data =
 0.4  -0.4  -0.4  -1.6   0.4  -0.2
-1.9  -1.1  -1.1   1.4  -2.1  -0.7
-1.9  -1.1  -1.1   1.3  -2.1  -0.8
 0.7  -0.4  -0.4  -1.8   0.7  -0.1
-1.9  -1.1  -1.1   1.5  -2.1  -0.7
-2.0  -1.1  -1.1   1.3  -2.1  -0.8
 0.6  -0.4  -0.4  -1.6   0.6  -0.1
-1.9  -1.1  -1.1   1.4  -2.1  -0.7
-1.9  -1.1  -1.1   1.3  -2.1  -0.8
 0.6  -0.4  -0.4  -1.8   0.6  -0.1
 0.5  -0.4  -0.4  -1.6   0.5  -0.1
 0.4  -0.4  -0.4  -1.6   0.4  -0.2
-1.9  -1.1  -1.1   1.5  -2.1  -0.6
 0.5  -0.4  -0.4  -1.6   0.5  -0.1
Rows and columns are counted from 0.
row 0 col 0: 0.4
row 2 col 0: -1.9
row 6 col 2: -0.4
row 11 col 2: -0.4
row 12 col 0: -1.9
row 9 col 1: -0.4
row 8 col 1: -1.1
row 9 col 3: -1.8
row 3 col 2: -0.4
row 0 col 3: -1.6
row 0 col 4: 0.4
row 11 col 4: 0.4
row 2 col 2: -1.1
row 3 col 5: -0.1
row 8 col 5: -0.8
row 4 col 5: -0.7
row 10 col 1: -0.4
row 3 col 0: 0.7
row 7 col 1: -1.1
row 7 col 2: -1.1
row 12 col 3: 1.5
row 4 col 1: -1.1
row 12 col 2: -1.1
row 4 col 3: 1.5
row 4 col 2: -1.1
row 3 col 3: -1.8
row 11 col 0: 0.4
row 13 col 0: 0.5
row 2 col 3: 1.3
row 1 col 0: -1.9
row 11 col 5: -0.2
row 3 col 1: -0.4
row 6 col 1: -0.4
row 4 col 0: -1.9

B = [ 93  -3  -4   4  26  73  21 -28  16  35 -21  -2 -45   8 -29]
B[0] => 93
B[5] => 73
B[14] => -29
B[3] => 4
B[1] => -3
B[8] => 16
B[6] => 21

X =
[[  3   5 -10   6  -2   4  -9  -3   5   5]
 [  6  15  70 -17 -33  23 -17  47  14 -10]
 [ -3  -8 -72  23  29 -19 -13 -60  -5  15]
 [  2   3  -6   3  -1   2  -6  -3   3   3]
 [  1  -2 -69  19  17  -5  27 -15  -3  14]
 [  6  10 -14   9  -8  10 -10   4  11   8]
 [  2   6  16   5  -5   0 -75 -40  11   4]
 [  2   3  -9   5  -1   2  -6  -4   4   4]
 [  2   3  -8   4  -1   2  -6  -3   3   4]
 [  3   3 -13   0  -5   9  47  37   0   1]
 [  2   3  -7   4  -1   2  -5  -3   3   3]
 [ -7  -9  52 -19  -2  -7 -12   0  -8 -16]
 [  2   3  -7   4  -1   2  -5  -2   3   3]]
X[0,0] = 3
X[2,9] = 15
X[8,2] = -8
X[3] = [2, 3, -6, 3, -1, 2, -6, -3, 3, 3]
X[:, 3] = [6, -17, 23, 3, 19, 9, 5, 5, 4, 0, 4, -19, 4]
X[0,7] = -3
X[11,3] = -19
X[2,2] = -72
X[:, 9] = [5, -10, 15, 3, 14, 8, 4, 4, 4, 1, 3, -16, 3]
X[3,9] = 3
X[12,8] = 3
X[2,5] = -19
X[4,6] = 27
X[2] = [-3, -8, -72, 23, 29, -19, -13, -60, -5, 15]
X[8] = [2, 3, -8, 4, -1, 2, -6, -3, 3, 4]
X[9,2] = -13
X[9,3] = 0
X[1,1] = 15
X[0,8] = 5
X[1] = [6, 15, 70, -17, -33, 23, -17, 47, 14, -10]
X[:, 8] = [5, 14, -5, 3, -3, 11, 11, 4, 3, 0, 3, -8, 3]
X[6] = [2, 6, 16, 5, -5, 0, -75, -40, 11, 4]
X[:, 6] = [-9, -17, -13, -6, 27, -10, -75, -6, -6, 47, -5, -12, -5]
X[12,1] = 3
X[7,6] = -6
X[6,6] = -75
X[10,5] = 2
X[11,0] = -7
X[3,8] = 3
X[9,6] = 47
X[7,3] = 5
X[0,1] = 5
X[4,5] = -5
X[:, 5] = [4, 23, -19, 2, -5, 10, 0, 2, 2, 9, 2, -7, 2]
X[:, 1] = [5, 15, -8, 3, -2, 10, 6, 3, 3, 3, 3, -9, 3]
X[6,1] = 6
X[8,7] = -3
